[ 12   7  15  12  -2  -1  -4  -8   8  20   3   0   5 -10  -2   7  -9   7
   1   2  -3   7  -4   0  -1  -1  -4   1  15   3  -1  -2  -5  12   2   6
  14   9   5  10 -12 -11   8  -7  -1  -7 -39   6   8 -16  23   7  -1 -21
 -10   1   7   5   8   5   9   4   8  -5   8   2   3  12  -1  -8  18  14
 -14  -4   2  -1  14   1  -6   5 -10  27  13  -7   2   0   0   1   3  -4
   1  -1  13  -6   2  -7 -27  -3   3   3   1  12   1  -1   4   3  -8  -9
  20   2   4  -6   3  -9  31  -3  -4   8   9  22 -22  20   7   7  -3  -4
  -6  -2   5  -1  -2  -5  -4   6 -12  17  -1  -3   6   4   6 -17  -2  -8
   3   6   2 -10  18  -4   5  -5  12   1  -5   1   0  13  -1   4  10   6
   3  -3   3  14  -4   0  31   7 -14   7   1 -10  22  -1   5  -2   8   8
  -5  10  -4   5   2  -3   3  11   3  -1   5 -21  -4  -6   5   6  -4   0
  27   3  10  -6   2  -8   8  16   3  -2  -6   1  15   5  28   4  -5   9
   0   1  -8  16   8   3   3  -8  18  10  33  -5   3  -8  -2  -6  -9   3
  -3   5 -17   3  -7 -15  -1  -5   3  -4   3  -4   2 -16  -1   5  -3  22
 -11   4  17   3  -5   8   0  -3  -8  13 -15  13  -6 -18   2   1  -6 -20
  17 -10  -9]  4
[-14  -2 -10 -11   1   3   5  11  -8 -12  -5  -5   1   7   6  -4   3  -6
  -2  -4   1  -4  -4   9   1   0   0  -4 -17  -4   3   3   6 -13  -1   1
 -11 -13  -7  -9  12  13  -5   7   3   2  27  -2 -10  14 -12   1  -4   5
  11  -6  -3   2  -2  -3  -5  -4 -14  10 -13  -9  -7 -11  10  11 -24 -15
  25   2  -5   3 -18  -2   6  10   4 -27  -8   3 -12   7   0  -2  -3   5
 -15  -3 -18   3   1  10  24   2 -11  -2  -4  -7  -4   3  -7  -3   3   5
 -12   5  -9   5   5   3 -27  21   1  -5  -3 -18  18 -22   5  -2   1   7
  -4   8  -8  -4   1   3   4  -3   3   2  -3   9   0  -4  -6  16   0   9
  -4   2   6   9 -18   2   0   9  -4   6  -3   3   0   2   0  -6  -6  -5
   5   8  -4 -10  -7  -1 -24  -2  12  -6  -2   8 -20  -5  -3  -1  -2  -3
   4 -11  -1  -9  -3  -6  -3  -8  -5   2   5  15   0   4  -5  -7  -5   1
 -18 -10 -18  10  -6  11 -17 -11   1  -1   0  -7 -13 -11 -26  -5   8 -15
   2   1   6 -15 -15  -2   2   6 -20  -5 -32   4  -6   6   1   3   6   5
  -1 -11  12   7  16   5   2   0  -5  -1  -1  -2   1  14   6  -1   4 -19
   4   0 -22  -5   9  -8   9   1   9  -5  21  -8  -4  17  -8   9  -5   9
 -18  13   7]  3
[  3   7   9   6  -1   0  -1  -4   2  10  -1  -3   4  -9   3   4  -7   2
   0  -1  -3   6  -7   9   1  -1  -2   1   3  -7   1   3  -3   2   2   1
   6  -1   4   5  -1  -6   2  -3   4  -5 -15   5   0  -7  13   9  -8 -20
  -4  -8  12   8  10   1   6   2  -3   1   5   7  -1   5   2  -4   7   2
   4  -2  -2  -1   6   3   1  15  -7   5   6  -6  -4   4   0  -3   0  -2
 -16  -3   2  -7   0  -2  -7   3  -2   3   0   7   0   0  -3   1  -7  -7
  11   4   0  -5   7  -7  14   9  -6   1  10   9  -9   7   9   5  -2   0
 -11   0  -6  -2   0  -3  -2   1  -8  12  -3   5  -2   3  -1  -3  -2  -5
  -2   5  11  -6   8  -4   3   0  14   7  -5   3   2  13  -1   1   8   4
  13   4   1   7 -11  -2  20  10   0   3  -1   0  11  -6   8  -3  10  11
  -2   1  -1   5   3  -4  -1   1   0   0   8 -15  -9  -5   2  -4  -8  -1
  22  -2  -1   1  -5   0  -1   9   7   0  -5  -4   7  -2  10   0   0   0
   0   2  -7   8  -4   2   3  -3   5   6   9  -1  -1  -2  -2  -5  -4   5
   0  -6 -11   8   0 -10   0  -1  -1  -4   7  -3   4  -8   2   4  -2  11
  -7   5   0  -2  -4   7  11  -6  -2   8   0   6 -10  -7   0  13  -8 -12
   6  -1  -2]  8
[ 12  19  16  14  -3   2  -4  -3   8  27  -3  -7  11 -14   3  18 -20   4
  -2   0  -4  14 -15  12  -3  -2 -12  -4   9  -2   1   5  -6   7   4  11
  14   1  -2   9  -9  -9  13  -8   2 -15 -41  14  -3 -19  37  19 -10 -38
  -9  -9  15  15  15   4  15   4   4  -1   6  -6  -4  16  12  -2  10  10
   2  -5  -7   1   9  -3  -3  32 -18  16  19 -15  -9   5  -1  -3   0  -6
 -26  -6   4 -13  10  -3 -26  -6  -9   6  -1  15  -5  -2   1   4 -16 -16
  27  10  -3 -13  16 -17  34  17  -9  11  16  24 -30  16  28  14  -8  -2
 -18   7  -6  -7  -4  -7  -3  11 -25  42  -6   8   3   6   9 -19  -6  -7
   1  18  20 -12  17  -6  12  -1  19   8 -16   6   3  37  -2  10  18   8
  16   6  -1  21 -23  -4  45  19  -6   9  -1 -12  26 -11   6  -4  17  17
  -6   9  -8   9  -1 -15   1   3   1   3  22 -30 -11 -11   6   4 -21   0
  28  -4  -5  -2   4  -3  11  25  10  -5  -6 -10  16  -2  28   2   4   0
   5   3 -15  17   3   3  13 -12  26  18  24  -4   0  -9  -4 -10 -12  13
  -7  -8 -29  19   6 -31   3 -10  -1 -11   5 -11   6 -17  12   6  -3  24
 -16  12   9  -3  -2  16  15  -2  -6  24  -6  21 -19 -16  -6  18 -21 -33
  17  -9 -12]  8
[  2   9  13   6  -3   7  -1   6   1  16  -3 -17  13  -9   3  12 -17   5
  -3  -5  -6   9 -18  21  -2  -3 -14  -4   2  -2   1   5   0  -2   3  17
   7 -10  -5   3   1   3  13  -6   5 -14 -37  11   0  -5  24  18 -11 -35
  -2 -11  12  17  12   4  13   2  -8   4 -16 -13 -11   5  19   7  -9   0
  19  -2  -9   4  -6  -2   0  47 -17   6  13  -9 -23  13  -3  -2  -2  -1
 -30 -10  -6  -9   8   6  -9  -3 -21   4  -5  16  -8   1  -3   0 -17 -14
  19  13  -7  -4  17 -19  15  34  -7  11  11  15 -21   1  26  10  -6   4
 -26  17  -7 -10  -2  -5   2  10 -25  41 -11  15  12   4   6  -4  -5   0
   2  19  20  -5  -6  -7  13   3  11  16 -21   8   3  45  -3   2   8   1
  21  14  -2  11 -24  -3  23   9 -10   4  -3  -8   3 -13   8  -7  15  18
  -4  -1  -8  -1  -5 -20  -1 -10  -2   2  23 -22  -9  -8   1   0 -28   0
  13  -8 -18   5   3  11  -9  16  11  -7 -11 -22  19  -9  12  -3  10 -11
   6   3 -11   8  -9   2  13  -9  13  16  -5  -2  -4  -6  -2  -8 -10  18
  -9 -15 -17  14  21 -32   2 -15  -4 -12   3 -12   7  -6  14   7   2   9
 -16  10  -7  -9   1  -1  22  -2   1  21  10  19 -21  -5  -9  24 -21 -23
   7   4  -7]  10
[ -7   4  -1  -3  -1   4   2   9  -3   1  -4  -8   5  -1   5   2  -4  -2
  -2  -3  -1   3  -9  12  -1  -1  -5  -4  -9  -3   3   4   2  -7   1   7
  -3 -10  -7  -4   7   7   1   1   4  -3   4   4  -6   4   1   8  -6 -10
   4  -7   5   8   2  -1   2  -1 -11   7  -9  -9  -8  -4  12   8 -16  -8
  19   0  -6   2 -12  -3   3  26  -4 -13   1  -3 -15   7  -1  -2  -3   2
 -19  -5 -12  -3   5   6   9  -1 -14   0  -3   1  -5   2  -5  -1  -5  -4
   3   8  -8   0   9  -5  -8  21  -2   1   2  -3   0 -10  14   4  -2   5
 -11  10  -7  -6  -1   0   2   2  -8  18  -5  10   2  -1  -1   4  -2   4
  -2   9  11   2 -11  -1   5   6   3   8 -10   4   2  18  -1  -1   1  -2
  10  10  -3   1 -13  -4  -5   4   4  -1  -2  -1 -10  -8  -2  -2   4   4
   0  -7  -3  -4  -6 -10  -2  -9  -3   3  10   1  -4  -1  -2  -2 -13   0
  -7  -8 -17   7  -2   9 -10   1   5  -4  -1 -11  -2  -7 -10  -3   8 -10
   4   2  -2  -5 -11  -1   7   0  -5   4 -14   1  -4   1   0  -1  -1   9
  -4  -9  -1  10  14  -8   3  -6  -4  -6   0  -5   2   5  10   2   2  -6
  -4   4 -13  -6   5  -2  13   5   5   7  14   4 -10   6  -9  14 -13  -5
  -6   5   1]  9
[-17   0  -6 -11   0   6   5  12 -10  -7  -6 -12   5   2   8  -3   1  -5
  -3  -6  -1  -2 -10  19   3  -1  -2  -2 -20 -10   4   6   6 -16   0   4
 -10 -17  -7  -8  16  13  -5   6   7   1  19   0  -9  15 -13   7 -10  -1
  10 -13   5   9   4  -4  -3  -3 -20  12 -17  -7 -10 -12  14  13 -30 -18
  35   2  -8   3 -20  -1   7  26  -1 -33  -6   1 -21  13  -2  -6  -4   4
 -28  -6 -21   0   2  12  29   5 -16   0  -5  -3  -5   5 -12  -3  -1   1
 -10   9 -11   5  11  -2 -25  31  -3  -5   3 -16  14 -24  13   0   0  10
 -16  12 -12  -7   2   1   3  -4  -4   7  -6  15  -1  -2  -6  18  -1   9
  -6   7  13   8 -20   1   3  10   1  12  -9   5   2  13  -1  -7  -4  -6
  15  15  -5  -8 -14  -3 -20   2  11  -6  -3  11 -24  -9   2  -4   4   4
   4 -15  -1  -8  -3 -11  -5 -17  -7   3  10   9  -6   2  -5 -11 -14   1
 -10 -14 -27  13  -9  16 -23  -8   6  -3  -4 -13 -11 -12 -28  -7   9 -17
   2   3   1 -15 -22  -3   6   5 -22  -2 -41   4  -8   6   0   0   4  10
  -3 -18   9  11  21  -1   3  -1  -7  -4   1  -3   4  14  10   3   5 -18
   0   3 -30 -10   8  -8  18   0  11  -1  28  -6 -13  16  -9  21 -13   5
 -17  16   9]  6
[ -6   0   5  -1  -2   9   2  13  -3   8  -5 -17  13  -2   6   6 -10   4
  -3  -7  -5   4 -16  22   1  -2 -12  -3  -7  -2   1   8   4  -9   2  16
   0 -16  -7  -3   8  10  10  -3   7 -11 -20   6  -4   4   4  12 -11 -26
   4 -12   8  15   5   2   8   0 -13   7 -20 -14 -13  -5  19  12 -19  -7
  27   0 -10   7 -16  -2   3  43 -11 -10   5  -4 -25  14  -4  -2  -3   3
 -28 -11 -14  -4   7  11   4  -1 -23   2  -6  13  -9   4  -8  -3 -13 -10
   5  12 -10   1  16 -16  -2  38  -5  11   5   2  -8 -14  21   5  -5   7
 -26  21  -8 -10   1  -2   5   8 -18  30 -11  18  13   1   2   7  -3   5
   0  16  18   0 -20  -6  11   6   1  17 -21   8   4  30  -3  -3   1  -4
  22  19  -3   2 -19  -2   1   4  -6   0  -4   0 -14 -12   5  -6  11  15
  -1  -7  -7  -7  -7 -19  -2 -17  -4   2  20  -8  -6  -4  -3  -3 -27  -1
  -6 -10 -25  10   2  14 -18   6   9  -7 -12 -23  15 -11  -4  -7  11 -17
   6   4  -6  -1 -15  -1  11  -4   4   8 -25   2  -6  -2   0  -5  -5  17
  -7 -23  -5  10  29 -22   2 -15  -6 -10   2 -10   6   3  14   8   5  -3
 -10   7 -20 -11   5 -10  24  -1   8  14  22   9 -18   7  -8  25 -20 -10
  -5  12  -2]  10
[  4  12  10   8  -1   0  -1  -6   4  15  -3  -3   4 -13   4   7 -12  -1
  -1   0  -3   8 -10  13   1  -1  -2  -1   2  -9   3   4  -4   1   2   4
   7   0   5   7  -2  -6   2  -1   4  -6 -17   8  -4 -11  21  13 -11 -27
  -4 -11  15  13  15   0   6   3  -4   3   8   7  -1  10   6  -5   5   2
   5  -4  -5  -3   6   2   1  19 -11   3  10  -9  -5   7   0  -6   0  -5
 -27  -4   0 -11   3  -3  -8   2  -1   4   1   7  -1   0  -3   2  -8  -9
  16   7  -2  -8  11  -9  21  12  -8   1  15  11 -11   7  19   8  -3   0
 -15   0 -10  -4  -1  -4  -3   0 -14  20  -2   5  -7   4   0  -6  -4  -6
  -4   7  16  -7  14  -3   6   2  20  10  -8   4   2  22   0   5  13   5
  15   4  -1  12 -18  -5  32  17   7   4   0  -1  18  -8   8  -3  14  10
  -3   1  -3   8   0  -7  -2   2  -1   2  13 -17 -12  -7   3  -5 -11   1
  30  -5  -5   2  -6  -2  -1  13   8  -1  -1  -2   3  -4  11   1  -1   0
   1   2 -10   8  -5   2   8  -5   5   9   9  -3  -2  -2  -4  -7  -5   8
  -2  -9 -16  14   0 -16   2   0  -1  -6   8  -6   5 -11   8   4  -3  15
 -10   9   1  -3  -3  12  15  -4  -5  11   1   7 -15 -11  -3  17 -14 -20
   8  -3  -4]  8
[ 16  12   8  13  -1  -6  -5 -11  12  14   5  10  -2  -7  -5   9  -8   1
   1   6   0   8   5 -12  -5   1   0  -1  18   6  -2  -6  -8  17   2   0
  12  17   2  10 -18 -15   5  -5  -5  -2 -18   6   1 -21  24   2   5 -10
 -11   8   0  -3   4   3   6   3  17  -8  19   4   7  17  -6 -11  25  16
 -29  -4   4  -6  19  -2  -7 -13  -3  27  11  -7  14  -7   3   3   3  -7
   9   6  17  -5   3 -13 -28  -7  13   2   4   3   3  -5  11   6  -2  -5
  20  -2   6  -9  -3   0  30 -21   0   4   6  20 -20  26   1   5  -2  -9
   9 -10   7   4  -5  -4  -6   5  -3  11   5 -11  -4   3   8 -24  -1 -10
   3   3  -3 -10  31   0   2  -8   9 -10   4  -2  -1   3   2  10  10   9
  -9 -14   3  15   2   0  32   7  -6   8   3 -13  30   3  -4   2   1  -2
  -5  13  -2  12  -1   3   4  18   6   0  -2 -14   1  -5   8  10   7   0
  20   7  21 -11   6 -19  23  16  -1   0   8  10   5   9  28   9  -6  17
   0  -1  -6  14  18   3   2  -8  22   6  46  -7   6  -6  -3  -2  -6  -5
  -1  15 -19   2 -22  -7   0   0   6   0   0  -1  -2 -17  -3  -2  -7  21
  -6   3  29   8  -5  19 -12   2 -12   8 -26  13   3 -19   3 -11   2 -16
  20 -18 -11]  0
